Below are the code and all the weights of a small trained network. Each question names an input and a class and asks about switching units off, where a switched-off unit gives its printed mean instead of its output.

import numpy as np


def w(rows, s, z=0):
    codes = np.array(rows[::2]) - 128.0
    scale = np.full(codes.shape[1], s)
    scale[-1] = z or s
    return codes * scale


def norm(h):
    return h / np.sqrt((h * h).mean(-1, keepdims=True) + 1e-5)


def f(y):
    return y / 2 * (1 + np.tanh(0.7978845608 * (y + 0.044715 * y**3)))


def log_softmax(a):
    a = a - a.max(-1, keepdims=True)
    return a - np.log(np.exp(a).sum(-1, keepdims=True))


def net(x, mask):
    res = np.array(x, float).reshape(1, 7) / 4 @ E
    u = 0
    for l in range(3):
        y = f(norm(res) @ A[l][:, :-1].T + A[l][:, -1])
        res = res + np.where(mask[u : u + 5], y, B[l][:, -1]) @ B[l][:, :-1]
        u += 5
    return log_softmax(norm(res)[-1] @ U[:, :-1].T + U[:, -1])


A, B = {}, {}
E = w([
[134,97,123,97,127,155,110,120,114,134,128,139],'x0',
[130,188,113,107,141,210,139,217,78,171,86,149],'x1',
[68,96,142,168,79,170,122,199,80,1,189,169],'x2',
[148,117,151,130,96,141,106,139,132,148,132,148],'x3',
[179,130,46,148,140,89,98,113,133,78,53,238],'x4',
[131,113,119,88,112,123,131,142,136,113,103,103],'x5',
[131,119,131,109,142,129,120,137,137,117,132,124],'x6',
],0.0024)
A[0] = w([
[145,132,85,107,120,117,158,138,139,144,169,115,27],'0.n0',
[206,142,174,42,160,45,152,45,106,198,133,135,96],'0.n1',
[168,150,91,148,154,49,63,104,123,52,1,226,97],'0.n2',
[66,130,222,99,124,130,154,129,131,172,166,29,115],'0.n3',
[109,45,107,147,84,53,107,27,180,118,184,105,2],'0.n4',
],0.0029,0.0018)
B[0] = w([
[180,204,123,102,114,109,106,138,124,212,117,196,101],'0.n0',
[99,176,164,95,129,142,118,140,153,65,100,174,212],'0.n1',
[114,119,126,123,113,53,55,98,32,196,188,48,255],'0.n2',
[124,78,88,137,138,76,2,57,2,181,127,146,209],'0.n3',
[204,101,226,207,209,174,202,188,133,129,63,74,192],'0.n4',
],0.0041,0.0026)
A[1] = w([
[65,107,219,124,138,143,47,92,65,151,191,57,247],'1.n0',
[93,214,161,47,166,75,110,27,251,162,26,207,61],'1.n1',
[137,58,142,85,165,183,158,244,21,236,52,131,169],'1.n2',
[147,236,60,161,168,218,112,203,75,181,87,92,134],'1.n3',
[183,143,35,90,99,126,96,128,186,43,105,197,2],'1.n4',
],0.0022,0.00061)
B[1] = w([
[133,158,47,75,90,7,148,149,133,140,144,161,253],'1.n0',
[48,126,125,186,83,243,110,190,194,179,181,118,202],'1.n1',
[167,133,170,254,184,54,108,66,129,86,112,137,195],'1.n2',
[224,4,138,141,231,106,113,161,155,49,133,60,183],'1.n3',
[54,223,155,186,116,49,136,124,75,158,112,84,102],'1.n4',
],0.0034,0.0023)
A[2] = w([
[193,33,167,205,182,118,171,167,166,117,94,64,168],'2.n0',
[76,173,135,118,151,163,112,94,198,166,92,121,4],'2.n1',
[97,183,102,154,157,167,74,130,190,205,95,79,125],'2.n2',
[101,149,137,121,167,215,76,105,186,199,111,107,34],'2.n3',
[87,101,109,128,70,129,187,143,120,3,167,177,125],'2.n4',
],0.0035,0.0013)
B[2] = w([
[195,72,181,157,184,241,157,124,131,36,65,176,254],'2.n0',
[137,164,121,110,120,194,145,179,175,172,145,189,147],'2.n1',
[53,93,137,104,65,141,156,159,108,63,158,146,227],'2.n2',
[129,197,79,133,57,112,227,138,158,85,157,138,182],'2.n3',
[116,194,108,78,76,181,217,123,255,204,103,137,190],'2.n4',
],0.0049,0.0025)
U = w([
[105,122,105,111,117,3,6,106,63,182,164,93,248],'0',
[76,203,116,74,38,189,215,170,249,138,139,159,69],'1',
[218,55,213,176,234,172,133,127,158,59,69,120,57],'2',
],0.006,0.0012)

Each question gives the input, the list of numbers given to net, and the class t.
The units are the neurons (one row each of A and B). Each row of codes is followed by its name. A weight is (code - 128) times the scale printed after its matrix; where a second scale follows, it is the last column's (A, B and U).
mask holds one flag per neuron, layer by layer. A switched-off neuron (its flag False) gives its mean, the last column of its row in B, instead of its output. The means were averaged over made-up inputs and are rounded, as every weight is.
A unit's drop is (log p(t) with every unit on - log p(t) with that unit switched off) / (log p(t) with every unit on - log p(t) with every unit switched off).
The circuit of an input: a set's keep is (log p(t) with only the set's units on - log p(t) with every unit switched off) / (log p(t) with every unit on - log p(t) with every unit switched off). Starting from the 12 units with the biggest drops (on a tie, the unit counted first), units are removed one at a time, each time the one whose removal leaves the highest keep (on an exact tie, the one counted first), for as long as the keep stays at least 0.8.
circuit, biggest first: the units of the circuit, biggest drop first
k most important neurons: the k neurons with the biggest drops, biggest first
k most important neurons of layer l: the k neurons of layer l with the biggest drops, biggest first
drop of u: that unit's drop, to one decimal
input [1,6,-4,5,7,8,-2], class 0: 2 most important neurons => [0.n4 0.n2]
input [-6,2,2,3,2,-2,-4], class 0: 4 most important neurons => [0.n4 0.n2 0.n1 2.n0]
input [-8,-1,2,4,3,8,-8], class 0: circuit, biggest first => [0.n2]
input [-6,5,4,-1,-3,-8,-2], class 2: 4 most important neurons => [1.n3 0.n2 0.n1 2.n3]
input [6,3,-7,6,8,-5,-1], class 0: 3 most important neurons => [0.n2 2.n4 2.n0]
input [2,8,-5,6,-7,3,4], class 2: 2 most important neurons => [1.n3 0.n2]
input [-6,-1,-6,-8,5,2,-5], class 1: 4 most important neurons => [0.n3 1.n1 0.n1 1.n0]
input [-2,8,-4,-5,-6,-7,8], class 2: 4 most important neurons => [1.n3 0.n2 1.n2 2.n0]
input [3,5,-5,5,4,0,-6], class 1: 3 most important neurons of layer 0 => [0.n3 0.n4 0.n1]
input [-5,3,-1,0,-4,4,-8], class 0: 2 most important neurons of layer 0 => [0.n3 0.n4]
input [-2,-2,8,1,5,5,1], class 1: 2 most important neurons => [2.n4 0.n3]
input [8,3,8,-8,4,-4,-6], class 1: 2 most important neurons => [2.n4 0.n3]
input [-5,7,1,-8,-6,-1,-8], class 2: 4 most important neurons => [1.n3 0.n2 1.n2 2.n0]
input [-1,-3,6,0,3,-5,0], class 1: circuit, biggest first => [2.n4]
input [8,-6,-8,0,0,3,-6], class 1: 2 most important neurons => [0.n1 1.n1]
input [-5,-4,-8,-4,5,-2,6], class 1: 2 most important neurons of layer 0 => [0.n3 0.n1]
input [0,8,-5,-1,-5,1,4], class 2: 3 most important neurons => [1.n3 0.n2 1.n2]
input [-1,3,-5,-2,-2,-7,-7], class 1: 2 most important neurons => [0.n4 0.n2]
input [1,-4,5,2,2,3,-5], class 1: 2 most important neurons of layer 1 => [1.n3 1.n2]
input [-7,8,-5,-8,0,2,-8], class 2: circuit, biggest first => [1.n3]
input [8,0,6,-1,8,3,-7], class 0: drop of 0.n2 => 1.7
input [-5,4,4,-8,8,1,-1], class 0: drop of 0.n4 => 0.1
input [2,-1,-2,0,-1,-8,4], class 1: drop of 0.n2 => 1.3
input [-3,8,3,1,-7,1,-7], class 2: 3 most important neurons of layer 1 => [1.n3 1.n2 1.n4]
